Each row is followed by its class.
[-101 -269  179   75 -358  -50  -81 -118   52  368   42   31   23  -64
  -62   32   49  478 -290   44  145  234  236 -228  182  -22 -484  -64
   40   -9  250   89 -254  115  -44 -167   12]
semo
[ -88   69  -32  104   29   23 -109 -148  100  -75 -183   68   70   43
 -189  -48 -137   64 -347  187   57  222  -30 -106 -238   -4  -78  150
   25  201  338  -14 -187  146  -18  174  113]
gofef
[  44 -116   71  -16  -23  211   98  311  167  159   -2   68  -52  -83
   95   47 -145 -325  149   38   -6   81  192 -198   69   63 -142   46
  151 -213 -329  333  -63   17  -72   46  105]
fiku
[ 133 -183  -71 -334  218 -210  -31 -188  -95 -155 -585  234  181  320
  138   81  259  165 -105 -213  106  121 -131  351 -265   18  174 -171
  381  432  457   82   35 -174   65    9  -22]
lebod
[  41  410 -300 -516 -235  -62    2  120  -11 -405   67  210 -287   -3
 -116 -152  123 -248  460  -38  229  172  218  333  394 -223    1  -40
  -21  383  130  -36  266   -2    3  -69 -137]
lebod
[-190  253 -203   50  205  -52 -251  -86   68 -241 -358   46   -9 -108
  108   -7  223   21 -205   68 -111  194 -255  371   38  -96   14  -41
   41  -21  535  -70  311 -104  -82  -36  149]
zile
[-239  -57  145  -30 -194  224 -220 -175  631   88  -81  -12   -9   74
  -73   62  -93   52  -54  287    5  171  -67 -271  251 -115  -92  178
 -139 -321 -240   54   54 -136  -96  -59 -105]
fiku
[ -35  167  318   81  125   57  550  -22 -160   38 -349   33   46  -42
 -134  413 -238  201   21  470   17   78 -575 -193 -165  148   41  -63
 -185  334 -125  -49 -196 -226  290 -129   -9]
zifiv
[  43 -242  -87  -83  -54 -203   59  -68 -263 -187   13  202 -151  115
  326 -109  223  390   34 -157   55   54   28  -45   -8  -15   44  -44
  259  258  359  450   66   23  208   95   93]
toru
[  95  146  -33   59 -110  151  378  174   69  232  116  -26 -132 -147
   34  254  -95    3 -122  120 -195 -206  -51  -49  162  160  -28  113
 -281 -293   57  140   20  -10  301 -173  209]
terat
[-189 -134    2   64    7  309 -118 -249 -130  108 -296   70  316  108
  122 -332   14   57 -185  228  139  150 -305   35  162  -28  -13 -232
 -112    5 -126  -16 -501  -90   -9   51  -71]
semo
[-116 -202  225  188   61 -152 -358  123   -1  107 -118   87   62  472
   79  -53 -148    2 -223 -274  137   75  110 -109 -136 -253  101 -182
    7 -255  -89   83 -259  336  -90  139 -175]
tagiz
[ -69   98  229 -299   32  267   76  494  200 -177 -452  -28 -224   53
 -110  186  -47  308   21    0 -345 -137  -88 -164 -270 -314  -36 -193
  -72 -221 -246  -61  272 -228 -278  140  -31]
lebod
[ -81  175  -94   45  -50  -44  -14  358  229 -134 -116  -19 -226    2
  -73   99   96  203  121  -67  -39 -106    4 -125  341 -163   39 -162
   63  -28  -68   81  249   71  -75  -66   16]
semo
[  -4  -79  -61 -105   15  -44 -347  -27  153  201  -34 -154  143   54
 -211  191 -307 -372  192   49   12 -176  140 -328 -100  -83   83   38
 -174 -476 -281 -141  -70  212  208 -192 -101]
soz
[ 252 -137  144   19   84 -214   68  -18 -315  158  115  -59   41 -105
   26 -136 -162 -163  -62  -75 -107  121 -125 -227 -146  252 -298   97
   72   72  -69   36   74   80  195   15   22]
zile
[  15 -367  -52  378  -35 -309 -486   31   59  132  110 -107  -29  -31
   14  -87  228  -77 -288 -391 -190    4  104  235  351 -418 -182 -513
 -158 -439  353   22  570   83   42 -131   95]
lebod
[ -84  363  126 -449    2   11  185  230  -77 -319  125   25  -27 -116
  199  136 -124  144  288  -53   89 -109   63    6  300   76  482   48
  -65  381 -155    6  169   45   40  -14 -133]
semo
[  66  -40  -31 -388 -260   25  151 -212 -257 -115   71    7   59  -47
   44   49 -155 -201  180  153  252  -85  -75   12  239   92  132   -5
 -171   95 -154  105   51  -62  142   51 -109]
soz
[-155 -293    0   53  -25 -227 -189 -361  221   70  150  -74  180  137
   93 -115 -168 -485  -73   88  219  108  250   31  302  -95 -115 -266
 -183 -307  -98  161 -263  -16  -42 -129   77]
monas
[-256  226  -37 -133   33  238  126   96  -63   47  142 -166   42   35
  -27   41  -87 -157   16  308  -46  186  -23  -20 -182   49  174 -188
 -382   39 -220 -365 -368  -61  -30 -302   75]
Tov
[  43 -243  356  -76   23  229  303 -129 -218 -179   72  -54  128   86
  243   17   59 -372  151   32   67  -90  348 -124  229   50  237 -140
   64 -146 -484 -268 -352   49   -1 -156  -48]
monas
[ -14   53  154  156  104   12    7  377   96 -101  -32   99   36  228
   46   -2   56  166 -223 -401  -85  -78  -15 -228 -471 -250  -72 -306
 -110  -39   16 -234  -14 -293  -34  101  -22]
zile
[-119   98   68  133 -132  502  259   86  407 -118   20 -117  -90  -23
 -151  243  113  398 -241   36  -63 -202 -342 -290  -31 -121  -84 -158
 -153 -427 -115 -267 -180  -37 -168   91  -12]
zifiv
[ 206  106  175 -121  -59   75  259   36 -180  -39 -318   86  -93    1
 -165  243   56   58  326 -112  -25 -242 -237  168 -511   40  -26 -167
  -69  265  166  -52  170 -316  168   -5 -194]
zifiv
[ -42   30  -39  109  151   51 -201   79  466  283  243 -124 -119   63
  -80  131 -108 -256  322 -106   83  -10   33   73  -85   -8 -122  -24
  -35 -307 -596  192   66   79   29   79   20]
monas
[ -19 -249 -121  291  -51  -26   40  -61 -357   19  248  -24  200  -88
   27   13   32 -101  -69   31   21  283   64   55  -24   41  -10  131
  245  197  -93  -41   39   41  219 -125   51]
Gebu
[   9 -103 -122  -84  -31 -220 -268  -75   81   30   40   -9   69  280
   23  -60   20 -219   16 -240  116  128  291  437   44 -429   31 -544
   79 -251   93 -150   23 -291 -151 -197 -234]
Tov
[-136   13  282 -323  -47  315  394 -156 -470  -91 -313  161  153   97
  197  202  -69  -49 -247  432  100  -24 -318  -26   78  252  392  204
 -290  173 -211 -225 -250 -218  -48   52  -25]
tagiz
[ 155   -7  -59  -51 -154  -34 -158  388   74  318  233   -5 -111  -36
   94  101 -123  213 -237  -72 -242  -65  289 -293  -85   21  106   22
  -24 -228  268    0  223  125  123 -135  -62]
Gebu
[ 119 -366  327 -172 -371 -138  -15 -402  237  293 -273  -49  179   41
    7  -13 -269  150 -337  307    7 -325   83 -424  539    1 -155  -29
 -241 -439  -91  179   45 -222  -67   26 -127]
tagiz
[ -30 -225  118  258  -23   40 -151 -111  281  158 -125   67  175   21
 -221  108    6   28 -276  171   81 -199  -21 -284  191    4   45   20
  -77 -373  165 -270  -11   32 -247   81   86]
Tov
[  24 -193   40 -134  138  -72  -47  -62 -121 -220  424   52  124  -37
  246 -243   46  -59 -130   84   78  198  573  134 -153  400  359  108
  109   46  132 -181  -71  273  -31    4   90]
terat
[ 107  -41 -263   38 -154 -358 -268  -81   28  145  605   69 -185  119
 -283 -371 -212  -48 -238   15 -223  133  475 -268  127  -78 -333  170
   50 -195  281   17  -67  -33 -140 -124  -98]
Gebu
[ -74 -110  162  -55 -267   78   34 -282   32  256  -14  -24   52 -159
  202  205  -23  -66 -257  106  -28  -50  -44  -36  421  135  -66  151
 -169 -325  189   82   61 -124  -23 -270  -49]
tagiz
[ 178 -291   60  343 -310  -48  148   22  192  199   97   27 -137   41
  -58 -101 -117 -161 -277  231  -78  -25  124 -190  338  191 -164  194
  113 -288   80  323  187  -52  -93   38  128]
semo
[-147   73 -357  -16   16  -84 -442   61  476  107  362   90  -64   84
   51 -192   46 -136  -12 -169   62  209  590   77  163  -30 -109 -398
  -84  243  130  296    4   39   84  -79  176]
monas
[   9  -12 -103 -265   96    7  -57  -53   78 -113  289  142  -62   20
  -99 -176  320 -109  214 -233  366  251  579  186 -270  125 -309 -619
  200  260  -36    5 -104 -135  -53   60  197]
terat
[  25  194  107   97 -208   57   79  241  164   43 -427   94 -158   56
 -249 -154  114    8  -71  151    5  256 -198  237   75 -207 -277 -247
 -233  408  109   18  283 -201 -104   50   28]
terat
[  43 -245  -67  -85   30 -220 -120 -114 -284  -23  -27 -129  -13 -163
   63  -97 -143 -293   -7 -167 -185  267  103  108  101  -92 -202 -261
  107  147  203  103  -48   23  -29 -312 -199]
gofef
[  81 -160  -63   67 -234  279  247   81 -452  -30  290  304   58  -54
  125 -109   -1 -123   98    7  -24  138   92  250  183  208  178  -85
  118  291  351  224 -108  -39   35 -102 -113]
zifiv
[  85 -238  -67   98  -89  -82  -45   58  -34  312  354   44   90  139
  218  113   87  -49  -17 -128   70 -291  234 -318 -206  271   -3   93
  224 -747  -99  104  125 -169  147 -138  126]
monas
[-269 -157   70   43  -47 -163  -87    8 -195   -4  -76   23  -30   20
   11  163  236  384 -104 -307 -138  -30 -243 -335   46 -131 -264   13
  -32   12  136   38    0 -122 -136 -262  -18]
soz
[ -45 -154 -190  351   -7 -299  -19 -607 -187 -253   27 -159  233  -37
  -42  161  -61 -116  177  -48  229 -274 -457  289  -35 -118  105  212
   30 -263  -25 -101   59 -134  273  -24 -319]
zifiv
[   5 -307  506 -261  230  -79 -160  287 -219 -105  -34   66  -22   43
   27 -275   91   49 -206   35 -247  485  234 -256   78 -276  -83 -561
  -35  172 -247 -399  220  -94 -260  -65    9]
Gebu
[-149 -389  -91  237  -52   38 -492   99 -191   81  175   55  379  321
 -122 -163 -258 -673 -178   27  173  198  452   78 -137 -171  236 -201
   -5 -634  -48 -419 -285  278 -189 -103 -120]
Tov
[ 174  369   65 -243 -173 -302  206  294  262  -93  320 -100 -195 -106
 -106   34 -162  153 -104   36 -123 -221  202 -443  186   -6   35  456
 -106 -353  283 -288  125  227 -229 -210  -10]
tagiz
[ 282  131   99  125 -291   -2  233  208 -118  609   79 -208 -132 -294
 -297 -191 -343  -40 -224  447 -237  -94 -180 -421  -51  162 -472   93
 -385 -190   82  128   29   -6  -35   43  208]
toru
[ -48 -315  223  247  129   29   13  156   36 -107 -121 -100 -115  -21
  233  -40  114  344 -360  132 -295  -15  -91 -143  217 -211  185   35
   10 -224 -231   33  269   57 -188  252  167]
toru
[-149   64   82    1   50   46  -74  439  107 -309 -222   71 -211  403
   13  190 -119   85   22   58    5  225  358   64 -248 -130  458  106
  248  135 -241  -74  -86  285 -260   52 -250]
soz
[ 338 -298   74  137   53   40  297   54   50  179  189   94  232   13
   51  -56    5  -82  -58  131  236  131  209  158  -71  194   34 -173
  321 -317   77   -5 -146   77    9   24  170]
lebod
[-139  207  -18    8  235  -81 -283  515  -80  -31  102  -80 -152  160
  -17 -149   -7 -500   45 -191 -279   57  168  178 -228 -251  205 -257
 -335 -159 -232 -310  217 -122 -254 -163  -42]
lebod
[  38  153 -102   72 -152 -283  -40  222   23  152  -27  -63 -185 -178
  -95  281 -212  270  -35   81 -135 -140   32  -98 -212 -130 -242  171
   41 -589  323  -80  163  -56   21 -268 -237]
zifiv
[  -3  -50   65  166 -127  -31 -188  158  103  -61   69  -72  190 -147
  -83  183 -132 -445   46 -101  379  -76  125 -110  263   16  149  -52
 -147   11 -340 -257  304  294   26  190  -82]
zile
[ 138  394   24  -41  112  156  227 -338  -67  211 -194 -134   16  -23
  -24  255 -106    3 -247  136 -102 -154 -478 -104 -372  143 -136  487
  -76  -81  134 -168 -242    3  431    7  121]
monas
[ 165   -4  200   55  -48 -160  284  404   43   90  -14    8 -273  -87
  231  115  229  125  104   81   26   90   37  172  425 -135  139 -424
   98 -117   78   88  404 -108 -225 -178   12]
Gebu
[ -17  -80   10 -151  101  -48   93   53 -215 -249  226   90   -9   92
  189 -194    0 -575  301  -53  292  438  337  232   20   27  162 -308
   73  567 -250   87 -211  121   58  -26   -5]
Gebu
[-117 -221    8  376   93  248   55 -365  -68    2 -363   -9  300 -218
   -9   96  203   36   25  -90  -15 -132 -342  148 -105  100 -347 -142
  127  -18  -50  240   -9 -347  125   19  130]
soz
[  32  262    0 -110  115 -157 -273  -57 -132  -15   42    0  113   13
 -262  100  145 -237   29 -255  288  -93    2   96 -171   73  103   37
   62  210  -30 -467  302  -47  -58  101  -47]
semo
[-115  131   -9   23 -129  149  139 -239 -160  255 -270  -80   30 -179
  -90  -80   95 -268 -155  411  -63  118 -222   -6  220  181 -313 -201
 -505  496    9 -112 -157 -316   69 -261  164]
monas
[ -37 -284  -33  -22   49  179  114   21 -174 -199   99  108   32  158
  195   27  340  197 -239 -294  -67  -73  -20  135 -303   58   30 -262
  164 -110  148 -162  -22 -344 -261   34   12]
monas
[ 152  191 -112 -416  -95  105  138  -97 -172   83 -123 -260    8 -198
    3  -36 -341 -347 -102  235 -246 -188  -23  -36 -207   56   43  101
 -220   14  245   56 -111  -37   14   54  164]
Tov
[ 154 -233  309  434  200 -114  479  177 -338  -92 -113    4 -203   13
  304  -16  261  262 -294 -109 -164  144 -322  151 -106  -86 -103 -209
  162 -154  268  -64 -102  -52 -158  -84   28]
toru
[-127   15 -144  -88   24  -11 -321  -96  472 -228 -281  -38   99   43
  -58  -50  -71   87 -305   41   20  146   51  215  -57 -223 -124  117
   27 -359  205 -133  -24  131 -202  120  -88]
fiku
[  10  173  -41   29  131   34   99   85   25 -148  430  201  131  144
   56 -119  -23  -23   69 -136  217  -55  173  -58 -208  292  323  518
  115  207  -53 -116 -268  276  -11  234   86]
Tov
[   0  169  -83 -233  145  -12 -136  278 -391 -283  174  198  128  -45
   69  -92  -54 -484  317  -59  281  230  445   62   27  296  450  184
  347  514 -194 -207   83  325  -42   29 -140]
lebod
[-106  319   89 -554  129 -153  129  -23 -106 -157 -141 -130  -96  -91
  175   52 -178  -42  -17   93    3  217  -97  -87   66   60  -18   38
   -2   32   64   -5 -208  151  -32 -205  -48]
terat
[  35  207   -6  -68  -41   38  169   31  401   56  310 -100 -141 -145
  -40   18   80  -22  -16  -42  -78  -48 -115   62 -253  155 -149  146
 -214   47   11   91  357 -361  -71   69  228]
lebod
[ 322    9  244 -199  449   19  183  207 -183    1  -80   35 -141  -35
  112 -123   54  156 -117   67 -262  311  -17  155 -618   82   24  -29
  174  346  -33 -225   56  -67   16  176   81]
Gebu
[-111 -142  -71  -43   63  -41  -35 -112 -249  213   39   86  -83   60
   54  102  262   28  -53 -273   68   52 -229  -39 -462   60 -386 -272
 -105   -4  128  -12 -124 -442  177 -190   94]
semo
[ -76   45  -95 -165  222 -231 -103   86 -182 -266  -31   73  197  -96
  127   82   42 -246  272 -100  383  188   33  519  208   45  399 -303
   56  294  -94 -234  198   48  -41 -107 -246]
terat
[ -99  -63   98   87 -296  131   70 -236  -29  227  -71  113   92   -3
  210  124   52  117  270  -40  265 -249 -607   30  456  -30   15   38
 -128 -278 -165  280  101 -399  -37   25 -325]
zile
[ -27  -57 -307   20  129 -333 -214 -193  -38  208  229    1  185 -207
   27  -81  153  -20 -134 -359  -34 -165 -395  183 -114 -140 -266 -127
 -209 -104  425   59  243 -560 -120  -43   83]
Gebu
[-384  -70  -40  108 -361  444 -188  363 -472   10 -139   25  -31  165
  233  -57  171  129  -73   71 -101  121  102 -149  -92 -127  259 -192
 -201    2   16 -124 -226  159  -77 -160 -106]
zile
[ 343  312  300 -501   -8  246  366 -318  407    2 -269  -57 -128  -91
  -76  -14  -46 -159 -168  135 -193  -23 -163  -52   -1  177 -195   39
  -32  308  269   60  120 -280    1  155  229]
Tov
[ 131  288 -174 -438   91 -464 -205  389  381  408  899 -134 -427 -158
 -257 -162 -125   54 -198  -53 -300  273  317 -182  235 -146 -338  -88
 -403  -76  -47 -266  356 -201 -249 -263  162]
semo
[ 122  194   69   91 -202  167   39  417  -56   98 -407  213  -40  159
  -16 -163 -179  -66   26  400   90  -14  389 -136 -146  146  228  170
  110  165   13  304   23  280  183  286  152]
terat
[   6  192  375  138  -60  143  362  690  -65 -269 -386   61 -219  139
   80  118 -144  494   38   95 -331 -166  -73  -77  -96 -253  303 -126
 -132  -77   57  -31   75   79 -156   53 -158]
zile
[ 366   43  381 -206  193 -237  212  456 -124  -92   41  110 -165  129
  -22   39  -95 -317  282   38  126  126  440 -319  -10  155  260 -187
   47  453 -467 -161  228  250  255    4   54]
soz
[ 151    2  170  -54   67   63 -108  176   77  -76  -71   66   -2  183
 -109  -43   -9    4 -195  117   50  108  369   16 -117 -118  188 -120
   61 -114    6 -262   56  366   20  227  104]
Gebu
[   5   79   51   -9  112  -71   17  184   39 -222  363  134 -199  173
   92  -27  147 -110 -192 -127   32  128  287 -157  143  231  316  238
  145  122  106 -206   27  306  -87  -23  111]
semo
[ 119 -502  210  256  -86 -110  281  -35 -201   19  -36 -133   13  -45
  126   76  110  -34   67  -98  -70  -19 -138  -44  379 -106 -147 -450
  223 -198 -264  204  201 -219  -52 -171  -85]
Gebu
[-132  123  212  -66   69   66  334 -143 -232  -46 -328 -172   93 -110
  -14  445  -66  257  140  206   -8 -263 -745   86  -33 -214  256  -25
 -200 -340 -268 -441   18 -573 -187 -236 -421]
gofef
[-117  -59   25   28 -277  321   61  431   24 -143 -142  111  -84   19
  193  -87  129 -440  332  201  243  105  168  161  724 -158  324 -330
 -150   54 -572  192  306  118  -79   79   46]
toru
[  78 -175  116  175  211 -245 -108  116   29  -19  272 -105   46  103
 -183   22  -51 -342   17 -277  100  193   29   64 -272   43 -132 -172
   24 -204 -227 -274  119  212   -3  -69  -43]
lebod
[  75   27 -134  143 -100  136    9  111   92  103 -108 -100 -147 -131
 -242  174  132  291   22   48  -91   44 -277  -13 -191 -147 -159 -144
   93  -62  143  -14  321  -47   81   -8   77]
gofef
